(in the rows, 128 means zero)
Each row has a class, written as a number after it; each block has new classes, again numbered from 0 up.
[ 63 185 130  69  94 153 101 113 152  90 164 147 111 144 117 129 146 153
 122 124 107 135 120 145 118 174 178 115 123  92  76 170 111  91  94] -> 10
[105 145 127 147 115 144 103 136 134 140 121 126 133 142 123 121 128 110
 125 107 136 132 121 121 124 129 111 108 117 121 136 138 142 150 134] -> 3
[126  83 141 105 129 133 113 110 122 121 163 150 124 135 110 102 115 135
 128 158  94 144 123 122 142 108 119 155 152 105 145 131 171 126  86] -> 12
[129  88 103 111 141 150 118 112 135 136 130 140 102 135 132 108 133 126
 132 129 145 127 134 117 153 128 122  89 135 138 137 128 115 141 113] -> 7
[ 99 120  93 164 174 122 154  92  93 143 115 149 128 155  94 134 124 148
 129 101 156  81  76  83 147 124 158  88 165 132 179 132 126  19 131] -> 5
[124  91 137 111 148 128 119 134 131 134 119 149 125 105 130 114 135 124
 139 125 125 106 122 113 133 113 116  92 124 129 146 125 111 140 143] -> 8
[184 117 217 113 140  56 112 155 119 121 123 125 130  84 113 183 112 124
 127 131 113 153 133  69 134 126  94  96 116 140 123  97 149 109 193] -> 5
[115 132 115 142 133 135 129 138 133 147 111 132 124 130 124 146 141 111
 122 113 143 120 127 101 119 123 113 100 125 125 145 152 140 116 136] -> 3
[109 147 137 134 103 116 123 125 139 125 109 130 146 148 127 151 131 103
 141 122 125 113 131 110 132 135 109 124 114 104 137 144 132 133 145] -> 11
[125 131  98 110 149 129 128 116 113 144 132 160 121 117 117  82 128 102
 114 145 165 146 153 109 135 110 134 133 146  98 166 136 143 144 107] -> 7
[132 139 149 124 149 123 133 149 120 112 117 106 108  81 112 121 127  85
 105 148 120 167  82 135 106 163 157 149 142 136 146  83 132 191 125] -> 8
[119 133 140 110 120 122 108 109 150 106 112 121 113 120 132 138 152 136
 143 148 128 128 122  99 143 124 110  94 110 131 132 133 127 129 111] -> 11
[112 137 105 134 107 112 120 117 143 136 104 142 127 152 135 120 129 135
 131 109 113 123 124 105 113 140 113 115 121 124 134 127 123 141 130] -> 4
[123 143 107 146 135 141 125 160 134 142 143 153 128 142 122 160 132 119
 131 132 123 170 133  82 107 108 106 116 122 127 135 138 139  63 170] -> 0
[126  91 135 118 147 147 126 160 142 122 146 135 128 146 119 179 146 149
 127 139 123 136 143 116 100 109 111 134 145 113 120 149 167 174 117] -> 10
[109 127 193  53 163 154 158  87 172 131 145 117 114 101 138 125 165 101
 115 138  73 129 124 191 144 155 135  80  90 131 166 136  79 154  30] -> 10
[104 155 114 128  99 113 116 120 136 126  99 136 118 153 134 119 131 121
 129 112 126 123 113  99 127 157 115 110 121 125 125 136 106 126 144] -> 4
[135 103 111 157 122 145 119 111 129 138 124 164 117 142 125 102 115  96
 119 147 135 189 136 128 146  91 155 137 143 119 131 130 141 209 148] -> 5
[131 108 125 126 129 153  94 128 135 140 128 127  99 124 121 115 140 117
 119 127 144 135 118  90 142 117 111  87 128 130 139 141 135 137 118] -> 3
[100 175 139  73  71 152 152 134 149 119 123 114 152 137 117 185 189  80
 115  68 135 151 138 139 102 202 178 160 152 108  86 127  83 150 115] -> 7
[137 100 203 113 131 130 154  91 181  71 144 131 151 179 125 156 175 102
 106 163 117 104 101 156  70 149  71 133 142 138 192 162 131 149  74] -> 10
[226 144 114  85  80 124 136  95 140 126 124 136 108 121 158 111  87 185
  88 169  30 143  89  78 157 161 118 130 103 152 177 151 133  93 137] -> 1
[ 90 168 111 109 105 101 144 143 101 117 150 137 179 143 108 146 135  87
 157 121 122 144  87 137  76 131  96 212 167 107 144 116 135  76 115] -> 1
[151 102 112 111 112 140 122 118 116 128 130 152 104 129 131 101 122 119
 137 118 117 105 134 146 178 128 121 102 114 143 154 140 148 126 127] -> 1
[124 138 134 106 112 137 117 124 144 120 137 134 113 118 119 131 143 126
 131 141 120 119 125  97 124 132 116 111 129 136 129 126 114 128 134] -> 11
[127 233 158  96 138 109 137 126 104 151 114 172 128 126 117 138 135 130
  70 116  77 140 143 104 159 203 187  83 126 138 135 100 125 141  85] -> 5
[ 95  98 136 165 163 115 116 116 107 142 144 121 121 102 108 109 126 107
 126 155 153 160 117 126 110 114 139 160 138 116 139 120 165 124 109] -> 5
[118 136 112 145 120 130 124 151 141 142 124 147 115 152 127 132 136  88
 133 125 134 114 122 107 115 117 107 109 132 127 144 140 121 103 138] -> 0
[119 109 118 135 139  97 135 120 116 139 143 148 112 186 123 136 124 113
 166 146 131 140 153 138 118 114 126 137 161 143 145 131 145  86 156] -> 1
[128 121 125  88 125 127 106 111 145 126 126 124 104 113 134 104 114 121
 134 128 108 133 120  94 144 135 124 116 138 134 138 147 119 125 123] -> 4
[112 133 152 175 176 122 114 188 110 152 128 116 103 176  98 130 125  78
 110  98 191 137 152 157 123  93 130  88 132 116 135 126 119 141 211] -> 6
[130  86 109 109 160 129 124 138 122 123 151 134 127  99 128 109 106 139
 134 143 125 129 145 134 133 112 115 136 130 107 123 138 168 148  99] -> 2
[153 146 178  74 131 182 140 139 138  89 163  39 137  63 134  85  79 136
 134 101 105 118 123 236 180 175 154 144  87 155 134  97 112 150 163] -> 8
[ 85 129 102 138 130 111 135 132 128 137  97 144 116 146 127 121 139 102
 132 122 155 121 120 131 145 108 115 115 121 105 141 128 133 138 120] -> 12
[110  81 102 146 170 123 134 123 102 165 133 138 175 149 140 101 113 136
 165 145 129 135 149 141 133  62 146 160 162 109 132 148 151 144 110] -> 2
[171 108  43 132  89  89 126  97 124 155 117 168  96 100 160  76 114 179
 149 153 126 142 147 103 151  92 128 101  82 133  95 112 121  33 149] -> 4
[ 86 157 121 113 150 115 106  91 147 189 120  49  97 152 129 150 162 226
 111 120  91 116 117  30  78 164 157 121 137 125 148 150 100  49  99] -> 9
[102 135 117 146 120 115 124 135 134 124 110 143 125 133 118 123 133 118
 116 118 133 131 104 123 114 111 115 107 123 108 140 160 118 133 145] -> 6
[111 146 114 144 101 116 121 126 143 142 105 136 131 137 126 139 149  95
 139 125 138 126 113 105 117 112 102 118 107 106 147 124 120 121 138] -> 11
[114 131 106 154 117 130 128 142 155 143 115 136 117 145 131 146 146  98
 135 116 129 132 123 110 103 119 109 110 119 131 143 128 127 123 130] -> 0
[147 161 117 124  95 122 103 135 155 113 101 188 145 134 169 162 126 104
 114 153  90 141 149 115 171 155  76  70  77 147 153 191 206 139 110] -> 10
[129 241 181 117 103 136 134 172  90 177  98 120 118 147 116 144 178  55
  85 135 126 140 132 112 170 203 166 115 132 134 167 134 120 157 126] -> 10
[ 98  87 195 102 249 191 121 159 109 137 126  70 133 122 146 194 150 147
 128 157  79 135  99 117 188 149 125  75 120 166 165 202 132  37 109] -> 8
[158 130 118 120 107 134 104 108 147 105 140 106 147 124 147 136 162 186
 146 151 159 144 118  86 125  98 101 116 101 168 102 110 109  40 156] -> 11
[198 126  93 105 122 126 145 148 141 133 124 109 101 141 162 103  97 165
 122 144 138  91 162 134 150 112  65 126 103 156 171 136 137 149 169] -> 1
[119 145 121 149 121 109 118 139 126 150 102 117 132 158 133 136 152 116
 127 101 142 109 138 131 118 109 121 107 124 126 128 136 127 127 151] -> 9
[143 117 150 126 106 129  92 136 154 130 144 124 129 160 134 129 106 128
 135 127  90 137 144 147 111 106 144 130 146 121 102 152 160 156 128] -> 3
[101  75 129 121 192 104 145  79 120 117 133 127  99 119 118  91 111 124
 121 146 154 132 149 125 122 140 179 134 153 120 123 128 125 134 107] -> 4
[ 99 132 117 143 115 104 123 123 128 139 107 134 129 129 125 116 133 121
 127 118 136 116 115 112 125 122 115 108 123 115 140 156 113 120 136] -> 6
[140 130 133  97 133 128 149 127 119 113 158 159 154 157 130 126 107 124
 107 143 122 132 150 133 155 136 112 141 132 119 128 139 136  71 145] -> 12
[144  98 116 102 127 128 131 117 146 141 127 154 110 100 139 101 129 107
 135 136 121 116 144 119 141 110 124  97 130 138 148 158 128 142 128] -> 2
[125 126 122 132 109 110 126 127 127 135  99 140 109 154 133 125 140  97
 128 116 133 116 114 134 136 125 114 112 110 115 156 146 125 136 141] -> 1
[121  91 127 139 167 120 123 152 125 152 120 141 108 146 128 111 129 105
 127 153 139 115 145 120 113 111 109 122 141 106 165 129 137 166 130] -> 8
[122 139 110 127 110 167  98  94 189  99 121 101 121 177 130 145 167 161
 100 106 144 155 107  93  77 144 151 122 155 149 125 129 135 183  83] -> 3
[124  94 113 136 117 133 121 124 149 148 130 126 118 133 133 128 151 134
 156 120 137 124 148 103 122 110 124 113 129 144 118 106 114 135 119] -> 0
[179 104 142  93 121 111 103 140 112  94 149  97  78 130 109  99  80 202
 126 134  69  80  78 143 139 131 139 134 146 123 128 104 160 146  99] -> 1
[147 108  89 112 131 165 152 142 144  86 108 132 115 170 124 151 145  35
 131  81 200 143 144 182 168 120 126 126 158 143 152 116 146 230 131] -> 1
[ 65 166 166 124 148  68 149  66 127 118 121 146 114 144 122  78 134 121
 115 153 105 151 108 175  74 158 187 136 120 119 132 100  73 163 103] -> 1
[123 106 131 112  94 161 123 133  84 113 119 181 252 109 112 137 133 137
  82  90 112 172  78  61 142  88 143 207 138  47  98 150 135 179 132] -> 12
[ 66 125 135 119 139 141 140 125  97  95  99 157 116  80  90  58 137 145
  81 103 162  74  53 122 132  95 150  93 117  57 125 178  43 176 142] -> 6
[144 144 151 117 159 115 124 157  70 103 129 113  95 117 116 112 114 175
 140 189 134 145 115 107 166 106 105 131 128 134 158 162 159  76 187] -> 1
[134 127 215 133 133 135  87 145 139  60 113  80 175 178 126 159 165 120
 108 113 161 112 105 126 107 174 117 139 152 151 135 122 150 181 130] -> 8
[130 121 124 106 131 138 111 138 140 141 129 133 100 124 131 136 141 133
 127 121 125 133 143 113 137 146 118  81 119 147 125 123 122 132 133] -> 7
[102  72  68 150 151 118 112 150 128 138 170 105 109 122 104 104 110 138
 144 107 166  99  78 172  81  63 114 162 133 100 109  77 155  42 102] -> 12
[140  83 146 140 120 126 123  94 145 171 133 138 135 133 137  93 106 142
 125 133  74 128 149  91 100 139 123 142 140 161 157 125 121 196 154] -> 4
[159  92 167 161 157  86 161 111 123 106 113 119  94 195 100 152 128 125
 117 149 148 121  93 119 129 131  86  98 133 103 174  92 116 104 134] -> 5
[100 135  81 105 124 183 187 128 146 112 127 174 161 157 135 164 187 102
 108 109 186 162 210 138 148 150 101 140 133 145 130 126 136 199 122] -> 12
[128 139 116 127 154 142 104 121 128 130 155 145 114 157 123  86 132 148
 111 166 173 165 136 104 121  98 127 116 133 124 140 115 120 148 139] -> 10
[125 127 152 125 183 134 121 164 125 116 142 126 106 155 126 130 123 123
 140 173 142 132 138 128 112 110 131 117 173 162 150 157 133  94 196] -> 8
[149  67 117 125 152 123 109 142 126 141 147 145 149 131 136 108 108 102
 130 142 142 145 153 125 111  93 133 163 150 103 121 115 145 159 135] -> 8
[111 134  99 148 122 114 121 146 137 147 109 110 114 146 128 137 141 118
 124 110 155 125 115 117 117 120 115 108 127 128 130 143 115 100 143] -> 6
[ 65 131 165  74 127 119 118  91 123  87 119 127 121 100 102  71 120 179
 111 126 129  92 115  59 111 157 127 149 145  66 132 170  89 206 121] -> 4
[198  54 140 160 138 108 173 104 150  83  96 105 129 146 142 155 133  90
 126 155 169 113 152 174 149 113 120 137 122 137 144 110 172 199 114] -> 11
[164  75  79 180 118  93  76 124 128 209 105  90 128  90 164 101 100 151
 104 104 118  65  80  41 105 163  94 118  94 184 137  90 142  78 114] -> 4
[116 113 113 111 125 129 132 127 145 132 124 151  95 122 125 125 149 119
 118 118 150 115 140 122 146 121 117  90 112 134 132 129 129 108 135] -> 12
[131 115 126 129 146 126 125 148 100 128 128 140 119 130 123 128 114 100
 128 133 130 141 131 135 146 116 141 140 140 130 140 151 163 141 155] -> 1
[129 118 141 132 116 121 128 114 129 111 140 159 148 128 109 122 126 102
 135 132 133 118 131 122 117 109 120 130 132 114 137 122 137 133 149] -> 11
[188 123 157  72 163 191 131 102 153 116 152  94 151 142 124 114  94 127
 126  83  87 147 113 157 177 129 196 111 163 168 183  98 112 145 143] -> 8
[111 115  80 126  99  76  97  75 159 180  83 155  74 143 153 105 144  70
 131 142 123 158 140  95 159 129 189 105 138 125 128 125 148 137  57] -> 12
[116 133 110 142 120 111 115 124 126 144 102 138 119 161 134 121 137  96
 126 115 139 129 113 128 128 116 119 122 113 113 165 149 139 117 135] -> 1
[133 165  77 125 140 126 142 122 121 138 121 180 110 135 133 101  39 147
 119 129  57 141 127 120 166 136 113  99 101 123 196 154 165 158 179] -> 1
[103 122 172 138 106  93 111 177 129 109 129 153 128 132 114 164 169  64
 121 137 125 103  58 158  70 124  78 116 112  97 100 126 117 107 102] -> 10

A new block, with new classes numbered from 0.
[156 171 123 129 130 169 147 110 131  94 175 163  92 149 158 129 114 138
 114 168 119 137 116 150 188 127 132 130 141 108  91 144 157 107 148] -> 1
[136 128 125 140 108  84 136 145 140  90  79 186 142 145  97 105  99 168
 125 188 122 102 139 111  50 137 104 169 179 119 132 123 122 164 101] -> 7
[191  99 146 167 158 152 181  93 107  64 136 119 137  74 138 120 131  52
 130 163 144 108 125 105 188 136  98 125 165 151 126  41  91 137 131] -> 6
[133  90 154 141 146 140 142  93 136 117 135  95 124 165 127  91 157 147
 128 121 153 156 122 163  74 135 112 152  91 116 130 119  52 142  99] -> 0
[105 109 127 133 126 185 141 100 129 198 174  83  86 158 154 107 166 127
  91  59 135 163 128 168  70 115 119  92 150 184 127 169 132 166 170] -> 8
[125  98 147 131 100 119  91  50 186 206 180  89 142 121 152  66 178 144
 111  62 147 151  57 121  94 113 174  42  57 124 139 160  74 182 135] -> 0
[162  79 146 134 170 137 186 104 127 175 152  64  97  79 122 133 162 134
 112  52 128  93 132  66 158 104 123  98 163 180 156  95  86 126 171] -> 0
[139 106 113 127  95 129 144 139 123 104 125 125 128 138 132 116 118 124
 135 127 117 110 141 145  92 132 123  80 142 122 122 136 108 142 132] -> 6
[138 140 132 127 111 141 138 109 109 160 121 114 140 149 121  84 151 110
 145 101 162 156 144 129  86 125 109 154 117 115 142 126  84 125 111] -> 6
[117 106 147 143 171 161 176 156 119 145 106 114  99 158  73 157 123 156
 133 106 166 163 147 165 104 125 135 165  87 103 170 121 123 145 127] -> 4
[132 145 120 138  90  97 119 128 126 104 100 156 124 141  91 127 110 168
 111 153 119  97 159 114  73 131  93 170 158 125 158 122  89 116 101] -> 8
[130 127 116 120  77 156 145  80 108  68 118 171 121 186 145  94  97 181
 123 137 119 151  85 164  90 193  92 136 117  87 105 121 104 149 109] -> 8
[132 100 123 109  97 123 133 159 119 108 131 115 113 128 143 126 116 143
 111 154 123  93 143 162  94 144 116  79 140 134 141 150 102 153 122] -> 3
[ 97 102 129 153 152 172 157 107 143 123 136 130  83 126  94  92 159 179
 132  75 125 152 100 112 118 116 103 121  83 140 165 163  97 141 144] -> 12
[142 104 144 119 149 128 144 127 123 153 106 117 119 156  83 123 119 164
 125 103 177 121 156 149 107 137 117 141 121 102 151 112  97 115 115] -> 8
[144 154 108 129  74 154 133  91 109 100 123 156 139 161 140  94  91 184
 135 107 140 130 128 161  67 169 120 108 140  95 126 139 125 167 159] -> 11
[104 138 137 145 117 115 118 106 145 118 175  99 115 141 142 120 156 104
  78 125  72 144  87 100 116 106 136 132  88 168 133 105 112 172 135] -> 1
[168 141 130 117 145 187 216  82  66  70 127  65 123 143 192 123 136 146
 113 104 104 146 113 113 135 178  95 148 158 143  67 101  84 156 115] -> 7
[ 90 153 166 124 216 129 160 187 139 134 134 192  93  94  74 188 119 139
 123 155 143 149  98 111 129 122 123 160 117 115 155 113 125 130 103] -> 2
[150 205 168 138 198 160 184 188 104 141 150 109 100 117 147 162 153 141
 125 168 161 148 120 110 167 108 110 134 139 132 111 129 124 131 108] -> 1
[133 116 126 107 117 131 145 136 140 110 122 129 113 131 145 107 119 148
 109 131 126 109 127 139  89 140 119  65 137 125 131 164 112 167 120] -> 7
[137 116 125 111 123 133 144 132 133 122 118 117 122 126 157 111 119 146
 117 125 127 104 134 144  95 144 122  67 148 134 128 159 119 152 126] -> 7
[145 123 160 159 158 209 179 136 109 118 146  93  95 134 180 122 170  96
 116 127 122 162  73 150 138 125 117  86 109 147 112  95 134 183 135] -> 0
[133 144 144 137 151 201 209  85 109  88 164  69 131 109 190 119 157  98
 103  87 138 145 120  98 154 145 132  65 124 145  91 128 119 189 126] -> 9
[133  98 132 110 119 138 137 139 121 112 142 120 116 141 144 115 126 138
 111 125 123 124 128 149  91 135 115  82 125 127 131 141 109 172 130] -> 10
[127 174 132 113  76  91  98 143 113 133 120 154 142 124 120 104 110 147
 105 147 146 106 165 124  35 133  97 144 183 123 146 137  84 135  97] -> 3
[121  98 122 116 107 136 144 141 126 113 131 116 115 137 141 106 131 135
 117 134 122 106 135 146  87 139 122  73 143 138 132 152 118 153 125] -> 9
[ 90  92 109 137 112 127 155  85 100 197 138  66 153 185 162  98 149 137
 143 111 122 180  79  88  88 148 125 158  61 138 129 151  98 144 136] -> 9
[ 91 159 120 104 114 194 195  30 121 108 188 137 104 109 155 113 119 119
  66  57 112 141 107  33 113 141 104 107  90 106 154 141  94 145 163] -> 5
[165 147 154  96 129 160 203  25  93 138 172 124 138 137 169  42 177  90
  80  98 189 179  87  82  91 164  89 143 110  91 119  84  63 144 123] -> 0
[138 100  89 128  82  99 152  89 150  65 162 190 133 133 135 138  73  84
 113 203  83  89 121  78 182 142 122 156  88 123 152  99 110 123 130] -> 2
[153 147 117 104 108 160 150 123 159 125 167 166 122 147 155 100 153  81
 106 167 152 125 135 117 160 113 134 136 110 129 128 147 134 163 114] -> 4
[129 124 118 151  88 140 126  91 117  48 120 192 133 158 140  88  94 185
 134 135 103 157  98 136 104 168 101 141 147  98  96 131 121 164 117] -> 10
[128 146 122 127 114 143 140 127 135  93 129 185 121 150 104  91 119 182
 111 103 121 129 127 147  99 150 131 122 137 106 123 137 136 136 129] -> 11
[152  96 152 135 144 121 146  78 138 141 133 106 132 116 106 121 143 147
 112 127 132 105 127 163  86 138 140 131 109 106 167  96  87  88 135] -> 0
[159  48 130 139 167 241 226 111  99  71 138  83  40 138 137 164 129 128
 106 136  96  74 114 125 183 135  88 112 102 146 185  77 100 161 186] -> 8
[129  68 145 103 163 164 163 103 144 118 151 103  99 140 105  90 168 119
 101 105 135 105 136 139 134 123 140 119 107 120 154 122 104 129 137] -> 9
[130  95 146 129 171 144 169 149 137 153 138 169  85 137  94 101 156 186
  95 117 160 115 162 139  91 127 122 145 139 122 180 120 109 131 129] -> 2
[ 92 130 149 159 120 147  92 114 154 216 115 144 137 145 119 107 142 174
 157  86 167 202  99 156  63 124 142 152 101 165 133 170 100 171  79] -> 4
[126 117 154 140 121 146 196  75 125 159 140  67 174 138 129  74 166  73
  98  71 119 125 120  78 108 117 131 113 109 166 145  86 110 155 138] -> 8
[124  92 122 110 101 144 139 128 121 117 132 106 114 141 147 103 133 125
 119 133 133 112 130 146  79 137 122  68 140 135 129 154 111 174 138] -> 9
[126 131 135 109 117 129 138 131 120 112 134 119 109 138 144 113 127 155
 107 133 130 119 134 149  86 135 122  81 128 127 130 144 112 146 135] -> 1
[132 126 124 103 121 129 142 147 136 119 128 124 108 126 148 117 120 136
 104 127 127 113 132 152  91 141 118  65 144 130 134 162 126 162 126] -> 7
[145 167 125 140 111  74 100 147 137 133  92 163 155 133 116 122  95 174
 139 168 133 115 147 113  82 130 114 165 186 125 108 144 107 119  81] -> 7
[113 132  94  76 134 107 145 133 125 141 144 138 127 132 154 157 135  96
 114 166 138 138 100 106 154 151 133 133  76 103 144 150 155 137 157] -> 4
[175 106 147 148 165 110 154 114 128 124 138 133 123 104  69 143 123 122
 116 135 150 107 141 145 138 132 129 157 132  94 168  51  98  84 131] -> 6
[135 104 130 109 115 142 135 134 123 112 143 124 118 141 144 113 124 136
 109 119 124 121 134 148  92 132 120  81 129 124 125 145 113 168 131] -> 10
[115 116 107 148  66 159 140  97 122  59 129 183 115 143 156  99  80 183
 116 145  95 130  94 128 100 167 101  86 122 102 123 142 115 156 127] -> 5
[ 76 125 113 133  76 119 102 132 144 165 129 122 130 152 135  37 161 139
 142  75 137 169 116 111  86 111 122  74 126 142 136 221 126 166 130] -> 9
[121 127 114 104 113 143 142 137 136 101 142 128 112 131 131 119 124 145
 117 121 119  99 134 148  82 130 112  70 122 129 129 155 114 143 140] -> 12
[164 105 136  96 116 155 151  93 128 145 139  95 121 110 123  84 157 120
 118 104 178 104 154 154  76 121 117  75 132 147 139 141  88 162 142] -> 12
[140  89 148 161 142 139 176  75 133 171 140  75 160 137 147  51 152 135
 121  90 144 159 114  98 105 118 131  99 135 164 103 154  68 143 113] -> 7
[154 120 147 120 160 118 155 139  83 147  96 130 129 129  83 117 139 115
 127 147 168 132 155 116  85 130  96 182 129  98 154  83  63  69  96] -> 6
[135 108 121 123 104 130 146 147 120 100 123 119 133 143 133 110 120 120
 137 119 123 116 143 156  85 136 120  75 145 121 115 129 106 146 126] -> 6
[144 122  98 134 102 132 152 110  96 137 157 114 115 127 158  91 153 116
  79 134 107 131 109  75 131 134 106 108  93 153 150 135  88 123 145] -> 11
[ 87 124 129 134 125 113  97 125 150 215 114  74 161 178 165  96 154 111
 145  94 163 196 120 130  62 118 136 138  72 166 109 182 119 208  90] -> 7
[129 133  99 134 130 134 103 126 160 151 163 164  98 127 145 121 154 124
 121 125 136 147 112 146 171 127 120 138 109 160 120 148 179 132 138] -> 12
[137 107 126 110 106 139 158 126 117 113 125 114 110 143 128 119 125 144
 109 132 130 110 126 148  97 145 109  82 129 122 138 139 105 149 134] -> 8
[141 107  83 117 138  91  92 176 134 113 118 177 100 133 142 184  96 162
 161 197 107  88 178 168 205 154 113 199 145 151 137 137 146  59 112] -> 2
[116  86 117 131  92 148 148 101 134  70 117 160 121 153 132 101  95 154
 143 141 116 122 109 143 102 164 118 104 130 116 117 142 121 166 121] -> 9
[136 116 115 121 102 144 131 142 121 111 132 118 120 139 133 102 123 142
 113 120 119 102 138 157  84 134 125  66 128 137 144 145 110 158 154] -> 11
[100  74 124 167 184 117 200 139 110  69 116 132  90  75  89 178 108 170
 103 122  69 119  95  88 190 160 108 124  87 132 203  93  99  61 137] -> 4
[185 122  96 113  82 136 138 120 155  85 125 136 126  91 148 116 120 138
 162 128 152  84 165 154 233 141 147  65 149 128 139 174 153 151 150] -> 4
[125 110 117 119  90 138 133 117 113 100 115 177 117 152 144  81 122 153
 109 122 126 136 143 132  83 153 110 128 139 135 123 122 102 162 104] -> 2
[ 88  97 139 107 155 157 124 172 132 225 142  72 101 141 134 131 142  95
 137  76 173 142 155 136 109  93 123 104 105 171 163 176 121 164 146] -> 3
[179 114 136 132 148 181 252 141  95 136 140 166 114 146 169 113 178 116
 107 209 137 137 100  89 166 151 114 183 110 154 119  82 145 177 106] -> 2
[132 146 128 139 113 120 115 132 113 104  92 152 132 161 105 136 105 175
 128 171 126 115 132 126  74 135 104 172 156 103 120 117 100 130 111] -> 8
[136 152 138 139 101 121 102 124 126 114 118 185 135 133 119 110 117 164
 114 163 125 129 125 116  55 124 109 153 160 116 125 131 102 158  98] -> 10
[149 133 120 143  77  97 113 106 103  96 103 142 161 136 112  98 103 118
 137 148 132 119 150 113  41 130  98 150 185 117 117  97  69 140 119] -> 6
[138 120 110 127  74 157 160  79 142  72 113 185 126 147 165  80  87 180
 128 122 119 126 118 151  84 177 116  80 164 120  96 170 138 183 121] -> 7
[132 139 123 132 112 104 117 153 142 102 115 165 119 147  96 120 125 156
 118 155 154 126 158 139  75 124 112 170 154 117 152 127 104 170 111] -> 4
[132 106 127 101  98 117 140 138 139 121 137 115 114 141 142 115 130 138
 125 130 125 110 122 162  68 138 117  72 126 125 134 148  97 151 129] -> 0
[146  28 149 116 199 154 206 111 130 119 131 115  97 121  94 110 163 145
 104 147 143  81 148 146 128 145 127 139 128 130 171 100 106  97 143] -> 9
[ 90  85 170 170 161 170  81  99 171 186 124 122 134 151 115  58 163 164
 174  66 170 194  73 131 121 105 153 125 108 151  98 159  96 188  95] -> 9
[142 131 110 115  81 166 158 114 125  74 136 174  99 146 134 104 108 149
 108 128 131 135 130 153 113 151 115 106 144 106 129 144 119 162 130] -> 4
[132  83 106 164 116 189 145 150 126  83 121 131  51 130 142 123 150 165
 125 122  88 128 141 144 180 125 114 112 143 180 121 170 136 143 108] -> 9
[124 122 141 165  92 126 100  82 152 191 140 102 169  90 149  43 181 142
 108  68 115 130  90  63 116  93 163  54 124 171 147 152  77 149 130] -> 4
[124 100 125 105 107 143 144 131 129 118 140 112 108 133 138 110 136 134
 113 132 126 102 130 142  80 134 124  72 142 135 136 156 106 164 131] -> 9
[128 105 119 104 116 132 120 127 171  89 169 162 106 111 137 108 135  94
  98 139  99  92 134  98 167 100 143  87 134 156 119 143 102 163 124] -> 2
